Below are the code and all the weights of a small trained network. Each question names an input and a class and asks about switching units off, where a switched-off unit gives its printed mean instead of its output.

import numpy as np


def w(rows, s, z=0):
    codes = np.array(rows[::2]) - 128.0
    scale = np.full(codes.shape[1], s)
    scale[-1] = z or s
    return codes * scale


def f(y):
    return np.maximum(y, 0)


def log_softmax(a):
    a = a - a.max(-1, keepdims=True)
    return a - np.log(np.exp(a).sum(-1, keepdims=True))


def net(x, mask):
    res = np.array(x, float).reshape(1, 8) / 4 @ E
    y = f(res @ A[0][:, :-1].T + A[0][:, -1])
    res = res + np.where(mask, y, B[0][:, -1]) @ B[0][:, :-1]
    return log_softmax(res[-1] @ U[:, :-1].T + U[:, -1])


A, B = {}, {}
E = w([
[117,27,185,85,67,95,108,77],'x0',
[124,116,121,132,150,117,125,131],'x1',
[126,121,118,145,115,151,140,108],'x2',
[129,124,125,122,135,92,119,153],'x3',
[131,133,134,120,133,125,125,131],'x4',
[136,127,123,120,137,112,118,135],'x5',
[88,123,100,132,136,206,2,162],'x6',
[252,116,162,210,132,119,81,131],'x7',
],0.012)
A[0] = w([
[117,65,71,46,168,65,125,108,253],'N1',
[91,98,99,118,135,206,4,173,224],'N2',
[57,222,31,111,165,153,194,157,232],'N3',
[152,177,144,134,145,128,48,169,207],'N4',
[184,17,249,169,68,116,69,98,96],'N5',
[65,29,159,12,37,141,157,101,157],'N6',
[255,191,113,251,215,168,142,132,237],'N7',
[83,79,118,57,121,118,92,82,151],'N8',
],0.0076,0.0035)
B[0] = w([
[103,128,148,100,130,162,165,120,188],'N1',
[79,105,128,163,89,198,4,120,226],'N2',
[107,222,104,125,122,109,144,60,233],'N3',
[120,139,118,189,83,102,97,104,183],'N4',
[76,211,92,74,129,85,117,36,216],'N5',
[119,68,167,65,145,123,145,160,229],'N6',
[178,125,132,166,92,113,149,148,247],'N7',
[93,104,174,109,133,159,121,123,182],'N8',
],0.011,0.014)
U = w([
[136,250,63,51,179,42,220,21,251],'0',
[29,231,61,121,111,144,39,52,115],'1',
[252,158,172,225,112,78,228,204,180],'2',
[212,146,81,232,78,190,39,214,17],'3',
[111,46,147,37,167,102,254,176,92],'4',
[64,72,196,81,154,238,59,213,40],'5',
],0.0066,0.0022)

Each question gives the input, the list of numbers given to net, and the class t.
The units are the neurons (one row each of A and B). Each row of codes is followed by its name. A weight is (code - 128) times the scale printed after its matrix; where a second scale follows, it is the last column's (A, B and U).
mask holds one flag per neuron, in row order. A switched-off neuron (its flag False) gives its mean, the last column of its row in B, instead of its output. The means were averaged over made-up inputs and are rounded, as every weight is.
A unit's drop is (log p(t) with every unit on - log p(t) with that unit switched off) / (log p(t) with every unit on - log p(t) with every unit switched off).
The circuit of an input: a set's keep is (log p(t) with only the set's units on - log p(t) with every unit switched off) / (log p(t) with every unit on - log p(t) with every unit switched off). Starting from all 8 units, units are removed one at a time, each time the one whose removal leaves the highest keep (on an exact tie, the one counted first), for as long as the keep stays at least 0.8.
circuit, biggest first: the units of the circuit, biggest drop first
most important unit: the unit with the biggest drop
top k neurons: the k neurons with the biggest drops, biggest first
drop when u is switched off: that unit's drop, to one decimal
input [-7,4,6,7,2,6,1,3], class 3: top 2 neurons => [N6; N4]
input [-4,5,1,-3,5,6,0,-2], class 0: most important unit => N2
input [1,-3,5,-3,-1,-8,1,-4], class 5: circuit, biggest first => [N5; N6]
input [-4,0,1,-8,-5,-5,0,4], class 2: top 2 neurons => [N2; N7]
input [5,1,-2,-4,8,-4,-2,0], class 4: circuit, biggest first => [N3; N2]
input [5,-5,-5,1,6,-1,-3,-1], class 4: top 2 neurons => [N3; N6]
input [-1,3,-1,1,-6,-2,-1,4], class 2: circuit, biggest first => [N2; N3]
input [-7,7,1,-6,7,-8,7,3], class 3: top 2 neurons => [N7; N5]
input [6,-7,0,-3,-2,-7,-1,7], class 0: circuit, biggest first => [N5; N2]
input [0,2,1,-6,6,-2,1,1], class 3: top 3 neurons => [N5; N3; N6]
input [2,1,4,2,3,-2,6,-8], class 5: top 2 neurons => [N6; N5]
input [7,-6,8,-7,-8,1,-1,4], class 0: top 2 neurons => [N5; N2]
input [2,-5,7,0,1,2,-3,-7], class 4: top 2 neurons => [N6; N5]
input [8,-7,-1,2,-7,-4,-4,-3], class 4: circuit, biggest first => [N6]
input [1,5,8,3,3,-8,2,-2], class 5: top 3 neurons => [N5; N3; N4]
input [-5,-6,1,8,-1,-5,0,-5], class 0: top 2 neurons => [N2; N3]
input [8,3,3,7,3,8,-3,-1], class 4: top 2 neurons => [N6; N3]
input [-6,-6,-1,-1,-1,1,-3,1], class 2: top 2 neurons => [N5; N7]
input [6,-7,-6,1,3,8,4,-2], class 5: top 2 neurons => [N6; N3]
input [6,5,0,7,-1,2,-6,7], class 0: circuit, biggest first => [N5]
input [5,7,8,4,8,-6,0,-5], class 4: top 2 neurons => [N2; N6]
input [4,3,-7,-3,5,-5,-3,-3], class 4: drop when N4 is switched off => 0.0
input [7,1,-6,2,1,2,-2,7], class 0: drop when N2 is switched off => 0.3
input [-2,1,4,2,2,3,-2,8], class 2: drop when N2 is switched off => 0.5
input [6,0,3,-7,5,-4,-7,8], class 0: drop when N5 is switched off => 3.6
